In the rows, zero is written as 128.
Each row of numbers belongs to one of the things below and depends on some of the facts about them. Some rows are named. Which thing is each other row?

Known rows:
skiskisti: [133 120 101 120 140 114 121 109 106 159 146 109 121 122  80 178 108 115
 145 127 145 145 151 209 166 127 178 139 186 137 104 158 175 116 105 129
 132 112 171 110 120 163 116 128]
klivu: [139 123  99 114 148 129 134 106 117 136 123 118  92 132  92 199 125 123
 146 120 148 144 159 191 137 119 166 136 175 139 121 169 157 126  91 111
 185 117 153 103  91 141 119 132]
mutra: [134 133 136 125 113 124 118 135 122 140 132 125 151 121 142  97  82 122
 129 123 122 132 134 133 138 129 138 124 146 130  94 107 143 138 150 126
  58 119 137 154 161  99 113 131]
breflom: [130 134 107 121 146 124 136 114 135 128 114 127  95 135  95 187 137 127
 146 119 150 141 130 168 142 118 146 133 151 139 128 160 142 129 102 111
 178 124 109  99  97 100 124 127]
drulol: [140 115 114 120 135 122 126 117 110 139 138 113 114 128  92 164 123 121
 133 127 131 127 143 173 143 131 144 132 166 129 114 155 160 115 117 135
 153 113 152 109 121 146 117 129]
flonogas: [116 130 134  58 124 109 107 113 148 154 151 139 133 143 145 127 180 128
  90 128 107 133 161 134 131 111 107 110 119  98 152 154 109 122 144 143
 137 135 175 128 116 166 165 145]
trenitrir: [129 127 136 107 121 130 129 124 147 127 119 144 114 130 158 119 142 128
 127 118 128 130 146 120  93 117 114 127 129 124 103 132 121 154 117 104
 101 116 110 153 117  73 120 154]
vazi: [104 111 164 106 128 115 117 113 154 132 112 141 101 136 128 110 133 141
 120 109 130 129 158 144 107 128 120 132 147 131 123 108 113 159 105 105
 119 103 147 141 106  62 134 150]
molim: [157 104 122 101 113 122 135 113 148 126 149  98 125 115 125 130 188 114
 128 154 115 114 132 118 121 139 120 141  94 118 115 148 136 115 156 122
  70 129 156 148 108  94 124 131]
braskon: [151 111 134 108 120 131 139 111 148 111 125  94 113 120 113 138 148 125
 134 144 134 133 142 116 138 142 142 139 103 135 145 122 120 118 162  99
 112 149 170 144  94  76 137 110]
vadem: [128 158 131 130 137 145 139 126  88 109 104 144 133 127 135 137  34 122
 141 108 137 131 125 102 150 136 148 125 141 130 135  97 122 132 151 113
 175 148 151 104 135 147 151  66]
brodro: [131 141 129  85 131 137 124 119 138 129 131 135 123 140 159 144 144 134
 109 125 124 140 158 119 123 110 130 112 124 120 156 140 104 126 130 120
 173 149 167 132 111 160 153 133]
stegil: [ 92 145 128 108 131 120 122 123 158 145 135 141 137 140 134 144 128 124
 106 128 108 133 148 114 141 122 118 104  98 115 167 152 117 109 152 151
 176 153 104 124 119 177 159 142]
nirok: [128 149 126  67 128 120 112 121 128 145 150 132 147 143 150 137 149 127
  93 129 109 134 153 126 149 111 113 103 118 102 160 153 112 112 162 149
 162 157 174 120 127 194 165 123]
plemupes: [130 122 129 121 120 129 120 123 120 142 146 121 146 121 138 112 113 123
 126 131 121 126 138 135 132 129 145 128 142 129 112 120 135 124 131 130
 100 128 176 142 139 163 123 126]
librer: [157 125 118 191 143 155 130 168  79 116 118 130 154 138 159 133  92 152
 116 132 142 170 113 145 132 120 134 120 156 149 170  90 135 124  96 126
 169 168 130 122 141 181 115 116]
skifu: [120 146 133 141 111 120 117 141 134 118 134 117 125 125  80  94 147 131
 140 128 131  80  86 110 152 134 116 131 120 126 104 144 119 109 143 176
  96  80  88 120 184 123 108 134]
dutru: [103  74 119 156 122 123 122 123 109 136 169 121 172 108 133  87 218 126
 130 143 130 137 118 155 115 144 124 174 115 122 142 121 137 117 132 116
  47 154 165 137 101 167 130 117]
susa: [ 88 113 124 123 107 138 113 125 120 128 159 142 156 119 155  85 146 123
 133 108 120 120 149 155 110 131 125 147 141 125  94 151 139 132 161 124
  61 129 130 159 131 129 110 144]
pugam: [128 139 128 123 132 131 135 128 144 117 110 135 112 135 135 142 132 131
 134 120 137 133 123 116 127 119 121 125 121 134 130 131 116 142 129 112
 145 134  95 122 119  83 130 128]

There are 3 kinds of fact about the things: π, τ, ξ.
plosem π trugra; dalun π drupen; zamun π klivu
flaskas π skiklas; gogus π veplis; gresir π rede
vazi π skota; sazel π memun; gruplu π garur
stegil π dige; pugam π retre; gazofus π lutrulum
supu π bome; stuzam π stutros; plovu π dalun
runin π brodro; drulol π mamim; geston π gibrol
dregro π stusku; batrak π trafluplal; skiklas π britas
troson π trime; gotim π ligrom; ralen π rosir
rofe π tagrum; tanipek π skisu; skilokler π trivo
bome π mutra; skedon π vadem; rosir π gogus
misku π druvas; vaklagru π kanos; stepan π skilokler
dastik π ralen; zukla π rafes; trafluplal π pazor
kufas π grovek; kanos π keklon; dobra π zisim
tregu π suvuflak; gaplol π fluna; sisti π librer
flafem π gresir; molim π tasuste; susa π dutru
tasuste π trenitrir; nube π sagror; stutros π vaklagru
stusku π breflom; skisu π modufe; peplador π molim
muguvis π brumo; vadem π misku; garur π meplo
skiskisti π flaskas; drupen π kufas; mamim π stegil
tavi π dastik; plaflekla π drulol; stodruk π pugam
memun π zasto; ligrom π gure; britas π plosem
nutor π droplom; trenitrir π flonogas; litru π vazi
rafes π ligrin; dutru π gruplu; rede π litru
ripor π tredu; flonogas π flafem; dige π klosil
tredu π plaflekla; zisim π peplador; druvas π nutor
zasto π maguben; droplom π nube; retre π lifa
breflom π batrak; rulo π gramin; skeklir π gadruk
trime π totros; veskur π tavi; fluna π tanipek
debruflu π trodrul; klivu π runin; tufer π muguvis
lifa π gopes; sagror π sisti; trodrul π skedon
tagrum π rulo; pazor π stepan; gadruk π susa
trugra π tregu; modufe π rofe; librer π zukla
grovek π zamun; lutrulum π dobra; mutra π skiskisti
meplo π klegu; klegu π veskur; gure π plovu
gopes π sazel; gibrol π supu; plosem τ a
dalun τ c; zamun τ a; flaskas τ f
gogus τ c; maguben τ a; gresir τ a
kizus τ f; trivo τ f; sinis τ d
vazi τ a; sazel τ b; gruplu τ a
kufu τ a; stegil τ e; pugam τ c
girul τ a; gazofus τ b; plifas τ c
supu τ d; stuzam τ e; plovu τ a
klosil τ f; runin τ f; drulol τ b
plemupes τ d; geston τ d; skota τ f
raklu τ e; dregro τ e; votubu τ a
batrak τ d; brodro τ a; skiklas τ a
troson τ a; gotim τ e; ralen τ f
rofe τ c; tanipek τ a; skilokler τ a
bome τ c; skedon τ f; rosir τ d
grazukla τ d; misku τ e; treplu τ f
bregaflen τ a; vaklagru τ a; stepan τ b
ranam τ b; stegro τ e; kezakla τ e
dastik τ b; grusko τ c; zukla τ d
trafluplal τ b; kufas τ b; kanos τ a
dobra τ a; tregu τ a; suvuflak τ f
gaplol τ c; sisti τ e; flafem τ f
molim τ b; susa τ d; tasuste τ d
nube τ a; brogir τ e; stutros τ c
gikagan τ b; stusku τ b; skisu τ e
ligrin τ d; peplador τ c; muguvis τ d
vadem τ a; garur τ f; skiskisti τ d
drupen τ e; mamim τ a; tavi τ c
bepluk τ b; plaflekla τ b; gramin τ a
stodruk τ d; memun τ a; ligrom τ c
britas τ a; nutor τ c; veplis τ d
trenitrir τ a; litru τ b; rafes τ a
dutru τ d; rede τ b; ripor τ c
tepodrom τ b; grafin τ b; flonogas τ b
dige τ e; skifu τ f; tredu τ c
zisim τ c; druvas τ b; zasto τ b
tesar τ b; zosol τ a; droplom τ a
braskon τ a; flemi τ a; retre τ a
breflom τ c; rulo τ e; skeklir τ d
trime τ c; veskur τ b; brumo τ b
fluna τ c; debruflu τ a; klivu τ a
keklon τ a; tufer τ a; lifa τ a
fevitral τ a; sagror τ b; bisan τ c
trodrul τ d; gogi τ c; tagrum τ f
troki τ d; pazor τ a; gadruk τ b
totros τ d; trugra τ c; modufe τ e
tofar τ e; librer τ a; grovek τ a
nirok τ b; lutrulum τ a; mutra τ d
stestes τ c; meplo τ e; trevestul τ e
klegu τ e; gure τ a; gopes τ d
gibrol τ a; plosem ξ vadem; dalun ξ fluna
zamun ξ runin; maguben ξ totros; gresir ξ debruflu
trivo ξ ligrom; sinis ξ flaskas; vazi ξ dregro
sazel ξ brumo; gruplu ξ gotim; kufu ξ gruplu
stegil ξ rofe; pugam ξ skota; girul ξ zukla
gazofus ξ litru; plifas ξ rulo; supu ξ britas
stuzam ξ veplis; klosil ξ suvuflak; drulol ξ breflom
plemupes ξ gopes; geston ξ pazor; skota ξ tofar
raklu ξ stestes; batrak ξ gresir; brodro ξ kanos
skiklas ξ skilokler; gotim ξ batrak; ralen ξ stegro
rofe ξ flonogas; tanipek ξ stodruk; skilokler ξ drupen
bome ξ treplu; skedon ξ misku; rosir ξ tregu
grazukla ξ klosil; misku ξ vaklagru; treplu ξ skedon
vaklagru ξ dutru; stepan ξ grusko; ranam ξ keklon
stegro ξ plifas; kezakla ξ maguben; dastik ξ mamim
grusko ξ ranam; kanos ξ stegil; dobra ξ dastik
tregu ξ grafin; gaplol ξ rede; sisti ξ skiklas
flafem ξ muguvis; molim ξ braskon; susa ξ brogir
tasuste ξ trime; nube ξ stusku; brogir ξ tagrum
stutros ξ raklu; gikagan ξ skifu; stusku ξ droplom
skisu ξ trenitrir; ligrin ξ skisu; muguvis ξ gure
vadem ξ trafluplal; garur ξ klivu; skiskisti ξ gogi
drupen ξ veskur; mamim ξ memun; tavi ξ plosem
bepluk ξ bisan; plaflekla ξ nutor; gramin ξ ligrin
stodruk ξ sinis; memun ξ lutrulum; ligrom ξ gibrol
britas ξ ralen; nutor ξ flemi; veplis ξ druvas
trenitrir ξ retre; litru ξ dige; rafes ξ grovek
dutru ξ supu; rede ξ vazi; tepodrom ξ gaplol
grafin ξ gogus; flonogas ξ flafem; dige ξ tepodrom
skifu ξ geston; tredu ξ klegu; zisim ξ zamun
druvas ξ kezakla; tesar ξ trivo; zosol ξ modufe
droplom ξ trevestul; braskon ξ zosol; flemi ξ kizus
breflom ξ rafes; rulo ξ stuzam; skeklir ξ tesar
trime ξ nube; veskur ξ gadruk; brumo ξ bome
debruflu ξ bregaflen; klivu ξ skiskisti; keklon ξ grazukla
tufer ξ trodrul; lifa ξ rosir; fevitral ξ molim
bisan ξ susa; trodrul ξ mutra; gogi ξ tanipek
tagrum ξ stutros; troki ξ sazel; pazor ξ ripor
gadruk ξ votubu; totros ξ librer; modufe ξ troki
tofar ξ tavi; librer ξ kufas; grovek ξ garur
nirok ξ lifa; lutrulum ξ sagror; mutra ξ gramin
stestes ξ dalun; meplo ξ gazofus; klegu ξ tufer
gure ξ nirok; gibrol ξ gikagan

Which thing is each row?
No name comes twice in this set of rows, the named rows included.
[157 158 136  80 138 110 130 119 172 147 108 137 102 143 144 157 153 129
 108 140 125 139 129  89 125  96 119  96 104 116 144 123  97 145  93 121
 169 124 140 124 117 115 157 147] => gogus
[152 112 137 176 138  91 125 145 129 149 133 113 130 116  73  96 215 133
 125 173 137 102  45  96 132 129 107 146  95 114 138  92 113 119  49 174
  82  77 122  95 162 174 132 127] => ralen
[129 115 127 176 149 134 129 147  91 134 120 162 146 131 167 115 148 140
 119 129 139 152 109 131  89 116 115 139 144 123 145  93 124 154  51 117
 141 136 120 111 122 180 131 126] => maguben
[139 137 137 112 133 122 135 125 162 130 106 137 100 135 135 144 141 130
 129 129 132 131 120 109 109 114 120 117 121 129 118 127 112 154  98 111
 138 112 102 131 117  74 128 145] => tavi
[146 145 137 116 122 120 129 141 133 129  98 137 124 132 143 119  80 126
 129 116 138 153 133 134 143 122 117 120 136 133 114 102 141 152 152 104
  68 133  83 145 140  22 123 129] => gibrol
[157 130 116 154 118 153 118 150 100 125 147  93 160 128 133 124  69 141
 118 138 130 147 136 150 164 132 165 112 157 155 143 107 143  97 153 145
 136 154 187 148 161 188 103 124] => zukla
[169 129  99 143 142 152 132 136 100 118 124  92 109 138  95 200  82 141
 136 128 155 163 151 195 172 124 179 116 183 164 154 148 165  99 119 123
 205 153 153 114 117 154 101 126] => rafes
[150 148 134  62 127 107 112 115 152 174 146 128 138 134 159 129 132 119
  93 148 109 136 157 104 137 100 146  92 121 106 133 121 107 125 112 142
 126 121 219 142 138 198 162 147] => rosir
[127 131 133 160 127 115 136 124 100 103 131  85 143 105  33 109 139 122
 153 153 145  85  45  81 199 170 144 161  88 125 162  96 114  74 176 167
 121 123 160  76 154 176 159  36] => skedon
[106 122 123 117 123 137 126 122 132 118 131 146 124 131 153 124 161 128
 132 109 132 135 150 148 102 122 114 143 129 124 122 155 129 143 138 103
 108 140 108 140 105  95 126 140] => gruplu
[ 90 115 163 122 115  97 102 120 161 134 136 113 104 129  52  87 184 144
 129 125 134  79 102 137 145 141 113 139 131 126 120 134 106 120 113 175
 107  59 129 114 156 112 123 151] => skota
[127 160 128 126 137 142 140 125  86 109 100 149 136 126 135 134  33 118
 143 106 139 130 120 102 153 136 146 128 139 126 133  98 124 135 160 111
 162 150 144 102 132 137 156  57] => debruflu
[ 87 114 118 121 108 134 115 124 117 130 159 144 160 118 152  87 148 121
 134 108 123 124 146 159 116 131 123 151 137 123  97 154 143 130 167 121
  56 135 125 154 132 129 114 136] => skeklir
[146  94 130 144 137 128 140 125 124 121 128 112 131 118 129 126 173 131
 130 152 137 146 117 117 123 139 130 152 102 131 162  94 120 126 119 101
 108 155 165 128  91 120 140 103] => vaklagru
[154 130 130 155 111 160 119 154 108 117 144  93 155 128 143 112  51 144
 117 133 124 137 144 138 149 134 163 103 163 158 126 101 139 103 156 144
 134 145 182 163 174 170  89 134] => ligrin

Now the same things, written a new way:
Named rows:
dobra: [ 84  94 176 131 107 119 104 129 113 140 125 100 146]
dalun: [129 119 124 131 136 119 148 117 121 127 133 106 111]
stegil: [ 77 123 139 123 142 124 116 121 125 161  97 104 147]
kanos: [ 88 105 174 157 112 124 116 129 100 146 122 119 155]
braskon: [ 82 120 128 148 143 115  95 109  96 119 129 122 137]
votubu: [166 135 197 122  92 172 180 139 160 190 138 151 156]
batrak: [119 138 104 106 141 115 109 136 131 124 112 132 116]
skeklir: [120  96  86 126 111 129 122 124 144 122 166 194 103]
zukla: [191 192 124  78 118 179 181 197 186 218 131 157 122]
girul: [112 112 166 150 102 130 123 129 106 131 137 132 144]
brogir: [121 131 113 107 128 115 119 130 118 126 131 125 117]
vadem: [ 99  91 174 145 109 116 107  83 110 110 115 128 153]
bome: [ 74 163  51 150 223 117 109  70 121 110 134 108 125]
suvuflak: [186 164 148  45 131 179 128 127 201 203  99 119 146]
trodrul: [101 108 107  93 140  95  96  85 134 103  97 131 119]
tasuste: [107 130 113  97 146 120  99 130 141 128 101 118 116]
veskur: [147 141  77 143 137 100 150 147 123 100 145 142 105]
gopes: [177 175 124  84 124 166 183 144 192 195 123 164 135]
trugra: [179 128 166 106 122 164 173 117 188 188 119 115 116]
grusko: [124 121 120 141 136 115 143 116 120 121 136 107 113]

Rows to name:
No name comes twice in this set of rows, the named rows included.
[ 67 105 123 153 151 112 141 143 127 170  98 118 137] => nirok
[126 154 113 119 131 132 127 157 118 141 136 123 120] => sisti
[183 129 158 196  98 162 153  89 153  71 141 109 143] => plifas
[ 63 167  97 152 137 114 160 131 133 208 121 150 152] => muguvis
[ 79 174  41 100 228 135  56  72 132 104 118 120 156] => treplu
[113 125 125 100 136 116 102 129 118 121 112 109 118] => dige
[152 131  89  65 116  90 115 169 112 102 133 140  75] => skiskisti
[103 112 132 124 138 115 124 117 135 135 119  80 115] => zisim
[193 144 128  98 126 167 190 186 193 179 133 148 109] => sagror
[157 151 139  87 124 167 189 130 179 198 134 156 146] => dregro

